Each row is followed by its class.
[  75  170  235  184  248  143 -313  162   59 -116  -36   28  215 -127
  242 -292 -348  225  191  437 -133 -128   42   52  -61 -234  129 -119
  220   75   51  -20 -132 -292 -295  -51] -> (106)
[-383  -53  351  239 -374   82  210   60  107  205  119 -194 -177  -54
 -322 -200 -206 -121 -156 -550   -4    3  -59  203 -186   13  108 -110
 -169 -557  -79   45   11  690   29  157] -> (106)
[  50 -243  531  347  303  156 -124  203  379  -86  215 -145  146 -723
  190 -367 -255  -57   20  307 -311  -62   13    2 -260 -454  404   52
  195 -802 -304 -181 -204  187   10  150] -> (106)
[  20 -309  -27  231  244  233 -170  118  134  -14 -138 -301  146 -417
   36 -225 -221  173   62  560  -35    0   29   66  144 -132  288  -33
  285   56   89 -213  -36  -22 -117  284] -> (186)
[ -19 -224 -152    6   20   45   17   38  -39   20 -109 -300  -21   61
 -241   26  -91   67 -167  208  250  155  -21  118  235   36  180  -78
  -50  272  109  -44   83   -6  -58  296] -> (175)
[  -6   22 -683 -467 -224 -228   -8 -224 -307    9 -189   31 -149  749
 -210  324  400  117  -60 -102  285   89  106  -76  563  463 -334   24
 -180  831  261  175  256 -309  -62   87] -> (35)
[  76  183  191  284  413  188 -188   66  175   65  -55   86  232 -608
  384 -193 -256  190  350  522 -230 -181   -3  -90  -52 -191   65 -139
  448  -15   25 -288 -274 -103   61  -66] -> (175)
[-230   43  118  119 -173  108   98  -98  180  255  -21  143  -35 -344
   28  -41  -65   -3  178 -282  -86  -81   82 -143 -115  104 -246 -125
  269 -401  120 -117 -157  597  302  -21] -> (35)
[ 187 -258 -125  -22  440    7 -158   -6  182  -18   55   46  222 -533
  262  112  173   35  157  604  -70   71  132 -269  216  -82   50  149
  337  -52  -22 -232 -188 -181  211  166] -> (9)
[ 155 -176   10 -133   54 -186   58   -6   52 -122  177  -84  -46   36
  -57  153  169  -95 -184   -4   -5  150   28  -79   59  -80  137  158
 -211 -150 -209   66    1  -78   48  156] -> (149)
[ -63  141 -181  -75 -101   35 -137   35 -113   33 -171   -6   30  228
   -6  -20  -78  167   69  136   92  -59   36   20  181  147 -137 -130
   77  420  208   58   46 -184 -199  -13] -> (69)
[ 147  -55  -30  -91   55  -60    0   10 -113  -74   48  -50   25  144
  -18   53  102  -49  -99   42  103  135  -49   67   15   -8  193  119
 -175  188  -34   82  110 -268 -196    1] -> (9)
[-325 -267 -193   22 -415   95  179  -75 -127  248 -148 -290 -182  137
 -366    3 -163   65 -116 -376  249  132    2  251   89  241   38 -106
  -63  174  307   17  164  493  -73  273] -> (149)
[-219   19 -154  -49 -318    5   82  -56 -149  173 -130  -85 -120  250
 -184   38  -69   33  -28 -305  186   14  -22   89   77  205 -117 -128
  -73  214  207   60  123  229  -80   22] -> (69)
[-197 -205  113  261 -182  290  -53   68   -6  157 -115 -363  -32 -119
 -258 -283 -345   73  -90  -16  197    1  -11  244  -21  -39  281 -269
    6  -41  245   -2   74  354 -193  278] -> (186)
[  49 -223  244   95   24  -54   98  108  103  -74  171 -259  -44  -26
 -184  -63  -92 -111 -243  -29   37  164  -64  107  -85 -220  355  101
 -269 -315 -251   43   28   84  -95  236] -> (106)
[ 120  213  -64  -32  157   92 -137    3  -15  -11  -91  214  161  -65
  176   54   15  133  238  282  -43  -85   42  -99   57   47 -133  -69
  233  260  151 -116  -69 -252  -24 -151] -> (74)
[ -43  161  315  268  167  144  -94   51  143   71   -2  139  169 -434
  245 -188 -282  105  304  129 -208 -163   18  -32 -196 -211    6 -111
  292 -264    9 -184 -246  152   27 -128] -> (106)
[ 335 -413  418  185  455  -28 -106  180  316 -252  363 -227  109 -521
  223 -206  -73 -125 -160  464 -237  114  -82  -29 -194 -535  711  262
  -99 -463 -495  -73  -83 -231 -114  263] -> (144)
[ 152 -127  153   86  367   15  -51   15  220  -16  144   39  135 -512
  286  -14  -12  -17  173  289 -180   -3   32 -179  -77 -225  167  102
  160 -292 -170 -206 -187    0  134   57] -> (74)
[-284   49   36  142 -219  196  -11  -54   22  223 -127  -10  -11 -142
  -71 -136 -133   46   98 -146  130 -119   56   45  -12  147  -81 -271
  164 -115  258  -35  -49  395   24   13] -> (9)
[-170  229   39   39 -311   81  -36   41  -58  152 -107   83  -63  192
  -40 -111 -112   50  115 -226   37  -93   53  -29  -71  166 -290 -126
  106  -19  171   79   11  179 -105 -163] -> (186)
[ 160  -86    4  -69  264  -46  -70   34  161 -132   89   90   87 -219
  233   57  131  -24   71  207 -148    0   54 -163   -6 -105   18  175
  109 -229 -138 -120  -68 -149   73  -37] -> (74)
[  91   12  128   14  128  -21   11  -34  122  -40   77   85   43 -197
  179    3  -26    0   83   14  -94    3    6 -106 -101 -129   66   54
   34 -177  -84  -44  -95   25   38  -40] -> (35)
[ 135  102 -119 -164   43  -97   -4  -34  -40  -35   78  241    0  118
  132  192  269  -52   63    4  -30   44   13 -151  -15   48 -150  166
   -4  112  -20    6    2 -215   70 -181] -> (144)
[ -66  166  337  138 -134   -1   35   59   20  -92  139   -2  -66  -16
  -11 -161 -156 -101  -47 -355 -164  -31  -58  148 -294  -97  169  -39
 -135 -383 -171   52  -30  160 -145 -134] -> (149)
[ -52   50  312  181  -69  108   -3   33   82  -10  116  -39    9 -150
    7 -198 -130  -52  -31 -129  -10  -88  -14  115 -255 -184  214  -98
  -91 -356  -58  -10  -21  164  -95  -15] -> (106)
[-100 -118   -3   35 -154    3  126   18   46   59  -28 -117 -125 -101
 -123  -66   52  -37 -111 -250   16   35  -16   54  -45   95  -26   52
   28 -254   18  -59   64  303   50   22] -> (175)
[  70  172 -185 -233  -58  -68  -30  -96 -108  -42  -13  162  -41  301
   59  173  210    0   53  -77  154  -19   55  -82   97  138 -150  -13
 -133  198   91   66   79 -212  -65 -163] -> (74)
[ -91  -29  270  361  136  277 -202  131   54   46  -83 -155  127 -251
   55 -320 -525  151  113  259  -66  -96  -85  239  -86 -219  357 -245
  132  110  125  -55  -84   63 -240  131] -> (144)
[ 139 -247 -180 -234   17 -238  119  -80  -46 -220  178 -128 -121  145
  -67  222  329 -195 -230 -165   45  195    4    5   53    4  230  299
 -326 -101 -235   -5  146 -133  -18  118] -> (149)
[ 243 -144  136   35  404  -72  -75   19  226 -221  230   23  138 -506
  284   26  138  -56   51  334 -292   11   50 -166  -53 -255  251  193
   91 -405 -331 -207 -199 -161  135   63] -> (149)
[-166  -39  119   54 -246   52  110  -51  100  184   74    0 -119 -166
  -58  -18   87 -130    8 -337   52  -44   63 -120 -127   61 -104  -24
   -8 -483    4  -31  -36  473  174   -7] -> (186)
[-212  -29 -242 -137 -441   -3  166 -114 -217  162 -117  -59 -167  394
 -309  167   76  -23 -121 -444  252  119   14  180   61  301 -146  -41
 -126  312  295   96  247  215  -17   49] -> (149)
[ 117  -30  274   79  125  -76   31   59  113  -72  189   35   38 -194
   97  -54  -58  -30   23  -53 -137   32  -23  -36 -169 -238  147  115
  -83 -387 -226  -29 -143   47  -39  -28] -> (106)
[ -38 -171  -38  -88 -237 -138  145  -20  -45   11   99 -201 -181  259
 -275   94   51 -104 -252 -271  148  196  -18   98   46   59  134   63
 -298  -33  -83  152  130  121  -66  204] -> (149)
[ 186 -286 -369 -351   91 -310  150 -192  -35  -64  153   56  -71   36
   82  447  489  -84  -60  -52   50  200   89 -229  191   75  -81  373
 -158   55 -123  -54   31 -128  234   81] -> (149)
[  89  154   66   34   70   67  -62   31   -2 -172   -2   -9   39   52
   16  -89 -103   31   22   76   -3    8  -55  133  -37  -53  251  -54
  -64   78  -39  -11   19 -178 -247  -36] -> (35)
[-105  198   85  -12 -214  -50  127  -19  -18   15   23   89 -127   58
  -94  -44  102 -115  -56 -446  -18  -42  -23  -11 -147  142 -159  -45
  -46 -325  -40  -18    1  289   69 -185] -> (175)
[-210 -269  182  241 -231  292   -3  148    5   29 -114 -549  -92  102
 -324 -437 -473   75 -279  -23  189  121 -113  468 -130  -88  592 -168
 -138  132  140  115  281  176 -487  368] -> (35)
[  -6  -49   14   53   65   10   -8   -9   81  -46   10  -21   47 -215
   33  -44   42  -34   24   49  -22   -6   35  -45   11   44   72    9
   80 -244  -58 -111  -86  111   13   36] -> (9)
[ 186   73 -118 -362   29 -333   49  -66    1 -111  197  260  -78  264
  149  266  434 -164    4 -165  -43   86   67 -311   37   89 -236  318
 -174 -107 -242   96   12 -223   80 -183] -> (74)
[ 129  158  106  -97    3 -145   16   42  -14 -174   76  114  -75  135
  126  -18  135  -72  -63 -211  -92  -11  -51  -33 -137  -32  -15  147
 -120 -200 -169   58   66 -159  -99 -274] -> (175)
[ 140   26   63  -95  100 -121   -5   24   15 -181   94   38  -25  120
  148   17  117  -85  -55  -74  -97   18  -33  -32 -101 -100   67  167
 -154 -115 -183   45   87 -220 -110 -159] -> (74)
[ 207  -22  281   96  295   14 -244  165  132 -193  154  -43  153 -202
  246 -179 -219   74   42  397 -205    3   21   51  -95 -308  337   84
   41  -83 -186   48 -114 -372 -248   77] -> (149)
[ 250 -372  -35    9  264    6  -99   82    7 -140   77 -303   74 -102
  -59  -14   20  -20 -154  402   86  188  -19   81  130 -180  459  199
 -132  124 -105  -27  102 -289 -180  320] -> (186)
[  30   -6 -208  -56    2   39 -126   25 -138  -91 -156  -54    3  302
   -7   -4  -27  136  -16  158   75   11  -25  136  162   80   67   -8
  -46  488  156   54  163 -303 -244   -6] -> (144)
[ 171  -69 -181 -102  191  -23  -61  -45   54   24    6  124  108 -216
  149  210  256   40  155  319   -2   33  120 -271  186   43 -169  147
  216   40   40 -162  -83 -138  205   -1] -> (186)
[ 258    2 -399 -407   48 -301   65  -97 -127 -203   69  228  -83  404
  120  371  549  -25  -82    5   16  129   13 -220  222  146 -218  335
 -181  295 -113   50  147 -479   39 -221] -> (144)
[  28  -12  -58 -139 -127 -110   98  -38    4  -39   19   -5  -94  261
 -169  177  101  -73 -144 -175   96  111   -5  -40  126   97  -80   18
 -176  -43  -47  101   65   46   37   49] -> (35)
[ 152 -119 -356 -254   89 -159   -1  -69  -43  -73   -9   14   28  152
  -29  343  257   91  -33  242   99  124  106 -137  345  105 -138  105
  -32  313   39   -5  -25 -264  109  143] -> (149)
[-349 -137 -376  -20 -303  143  132  -86  -80  189 -330 -174  -60  120
 -267   57   50  156   -6  -69  229   -2   88  109  257  354 -254 -100
  198  321  402 -174  183  332   76  151] -> (106)
[-416  263 -190  -20 -512   85  108  -79  -40  347 -259  138 -116  226
 -230   85  -41   92  128 -361  162 -118   65  -50  121  432 -604 -310
  214   29  337   15  -54  515  173 -106] -> (69)
[-169  149 -379 -100 -361  178  -34  -83 -374   70 -353 -102  -44  564
 -273   69 -168  259  -10  -51  389  -20   10  348  263  312  -24 -303
 -125  899  526  110  256 -165 -348   32] -> (149)
[  55   -8   53  224  224  201 -170   93   24 -141 -134 -159  146 -229
   60 -211 -244  125   79  332  -40  -68  -18  148   10 -142  280 -112
  121   37   68 -154  -44  -99 -206   56] -> (186)
[-173 -108  364  220 -255   44  154   82  180  172  132 -181 -139 -168
 -233 -152 -155 -167 -128 -365   15   50  -26   11 -216  -72   83  -61
  -79 -646 -138   47  -62  592   76  140] -> (186)
[  26   37  267  155   25   87  -47  145   53  -20    6 -175   15  -38
  -80 -163 -285   23  -83   96   80   29  -70  146  -69 -159  235 -156
  -62  -61  -32   39  -28   -6 -186   78] -> (175)
[  63 -138  152  -36  159 -117   75  -56  246  -15  295   96    1 -423
  199   77  316 -196   17  -30 -135    2  108 -277 -134 -193  -12  214
   35 -675 -277 -155 -152  167  329  -13] -> (106)
[   0   59   60  -21   68   16   -3  -10  164  -16   33  131   14 -213
  189   -1  125   -4   86   -3 -176  -27   75 -187  -66  -14 -160   71
  196 -294  -38  -78  -69   81  169 -140] -> (35)
[  39 -251  -83   88  183  211 -195   50  -62 -165 -159 -367  107   73
  -95 -140 -263  161 -133  467  202  103  -39  308  186 -145  540 -112
  -85  540  183   15  186 -310 -352  317] -> (35)
[-258  171  101   58 -444   69  115   18  -78  154  -79  -39 -133  320
 -305  -18 -197   33 -100 -436  122   -1  -26  205  -64  166 -161 -241
  -95  -28  182  175   51  339  -80  -23] -> (149)
[-385   86 -129  210 -196  309  -34   -5  -37  185 -300  -66    2  -67
 -131 -187 -228  151  122  -29   35 -139   17  151   51  241 -129 -312
  287  185  376 -169    6  390   14   31] -> (144)
[ 200  257  160  -95   92 -160  -17   63   33 -130  119  195   -5  118
  139   95   60  -72   -1  -63  -62    6  -22 -127  -78  -86 -113   49
 -118 -226 -205   70  -96 -211   -1 -240] -> (175)
[-323  233 -552 -250 -470  -12  154 -162 -251  257 -402  136 -163  555
 -305  306  178  124   36 -355  352  -20   80  -27  363  614 -725 -209
  119  506  505    4  145  254  192 -134] -> (175)
[ -75 -305 -505 -194    8  -77  106 -124  -97  -24 -160 -170  -30  109
 -185  234  307  -14 -141   87  234  162   68  -33  365  265  -37  119
  -12  288  137 -120  146   19  124  215] -> (9)
[ 205 -107  249  225  338  138 -192  154  117  -82   48 -105  188 -400
  167 -171 -237   52  106  469 -105   21  -24   11  -72 -309  352   53
  158  -66  -77 -117 -107 -200 -154   88] -> (186)
[ 232 -186 -374 -298   91 -180   24    0 -211 -226  -54 -196  -70  443
  -83  185  248   31 -251  133  229  220  -52  107  259   48  179  219
 -306  538    1   75  296 -512 -241   73] -> (175)
[ 188   84  343   72  295  -28  -77   66  170  -81  187  186  134 -340
  298  -40 -106  -39  174   95 -237  -48   -7 -158 -180 -269   99   41
   55 -383 -224  -81 -217  -51   27 -139] -> (74)
[-345  -42 -189   44 -336  122  139  -81 -111  234 -230 -121  -81  178
 -253   15 -134   94   22 -247  245    2   20  175   85  251 -153 -128
   57  229  336  -72  132  376  -18  111] -> (106)
[  76  -27  177 -127  -58 -257  241  -17  179    8  265  134 -135  -87
   -9  152  295 -275  -85 -378 -114  111   12 -266 -170  -22 -165  247
 -148 -649 -358   18 -109  269  248  -99] -> (74)
